Below is a small trained network, with its code and all its weights. Each question gives an input and a class and asks what happens when units are switched off, that is, made to give their printed mean instead of their output.

import numpy as np


def w(rows, s, z=0):
    codes = np.array(rows[::2]) - 128.0
    scale = np.full(codes.shape[1], s)
    scale[-1] = z or s
    return codes * scale


def norm(h):
    return h / np.sqrt((h * h).mean(-1, keepdims=True) + 1e-5)


def f(y):
    return y / 2 * (1 + np.tanh(0.7978845608 * (y + 0.044715 * y**3)))


def log_softmax(a):
    a = a - a.max(-1, keepdims=True)
    return a - np.log(np.exp(a).sum(-1, keepdims=True))


def net(x, mask):
    res = np.array(x, float).reshape(1, 8) / 4 @ E
    u = 0
    for l in range(2):
        y = f(norm(res) @ A[l][:, :-1].T + A[l][:, -1])
        res = res + np.where(mask[u : u + 4], y, B[l][:, -1]) @ B[l][:, :-1]
        u += 4
    return log_softmax(norm(res)[-1] @ U[:, :-1].T + U[:, -1])


A, B = {}, {}
E = w([
[127,86,195,255,150],'x0',
[163,130,148,185,100],'x1',
[41,217,204,95,85],'x2',
[12,100,94,116,192],'x3',
[88,79,75,202,205],'x4',
[86,101,202,217,204],'x5',
[72,180,206,107,60],'x6',
[101,69,27,61,165],'x7',
],0.0045)
A[0] = w([
[255,102,177,142,82,53],'0.n1',
[111,149,40,11,101,6],'0.n2',
[107,90,110,188,230,84],'0.n3',
[78,195,247,167,70,10],'0.n4',
],0.0069,0.0018)
B[0] = w([
[144,172,108,159,84,213],'0.n1',
[146,113,146,68,126,228],'0.n2',
[73,120,89,151,128,227],'0.n3',
[137,146,253,115,191,252],'0.n4',
],0.012,0.0035)
A[1] = w([
[79,54,74,186,210,86],'1.n1',
[104,139,251,131,129,2],'1.n2',
[185,150,127,206,36,43],'1.n3',
[120,122,100,2,87,102],'1.n4',
],0.0093,0.0037)
B[1] = w([
[12,101,78,222,143,253],'1.n1',
[95,202,170,111,165,230],'1.n2',
[161,140,87,131,71,192],'1.n3',
[161,2,105,14,204,238],'1.n4',
],0.0088,0.0047)
U = w([
[34,90,53,189,137,148],'0',
[180,158,85,153,49,10],'1',
[92,189,221,117,134,125],'2',
[130,73,84,7,136,213],'3',
],0.016,0.0012)

Each question gives the input, the list of numbers given to net, and the class t.
The units are the neurons (one row each of A and B). Each row of codes is followed by its name. A weight is (code - 128) times the scale printed after its matrix; where a second scale follows, it is the last column's (A, B and U).
mask holds one flag per neuron, layer by layer. A switched-off neuron (its flag False) gives its mean, the last column of its row in B, instead of its output. The means were averaged over made-up inputs and are rounded, as every weight is.
A unit's drop is (log p(t) with every unit on - log p(t) with that unit switched off) / (log p(t) with every unit on - log p(t) with every unit switched off).
The circuit of an input: a set's keep is (log p(t) with only the set's units on - log p(t) with every unit switched off) / (log p(t) with every unit on - log p(t) with every unit switched off). Starting from all 8 units, units are removed one at a time, each time the one whose removal leaves the highest keep (on an exact tie, the one counted first), for as long as the keep stays at least 0.8.
circuit, biggest first: the units of the circuit, biggest drop first
top k neurons: the k neurons with the biggest drops, biggest first
top k neurons in layer l: the k neurons of layer l with the biggest drops, biggest first
drop of u: that unit's drop, to one decimal
input [-4,-7,-1,-8,4,4,-5,7], class 0: top 2 neurons -> 1.n1, 0.n3
input [-7,-3,-1,-3,2,6,-4,0], class 0: top neuron in layer 0 -> 0.n3
input [-6,-3,-8,-8,7,1,-6,-3], class 0: top 2 neurons in layer 0 -> 0.n2, 0.n3
input [-2,8,-5,-4,2,7,-4,-4], class 1: top 2 neurons -> 0.n1, 1.n3
input [-1,1,2,-6,5,-3,-6,2], class 1: circuit, biggest first -> 1.n4, 1.n1
input [8,4,-4,-7,6,2,-3,-5], class 1: circuit, biggest first -> 0.n1, 1.n3
input [-8,-6,-8,-3,1,3,-2,-7], class 1: circuit, biggest first -> 0.n1, 1.n4
input [1,-2,2,8,-3,0,6,4], class 3: circuit, biggest first -> 1.n4, 1.n1
input [6,0,4,-8,-7,1,-6,-1], class 1: top 2 neurons in layer 0 -> 0.n1, 0.n2
input [4,5,-8,-6,3,-8,2,6], class 1: top 2 neurons -> 1.n4, 0.n1
input [2,6,-1,0,-4,-2,-1,-2], class 1: drop of 0.n1 -> 0.6
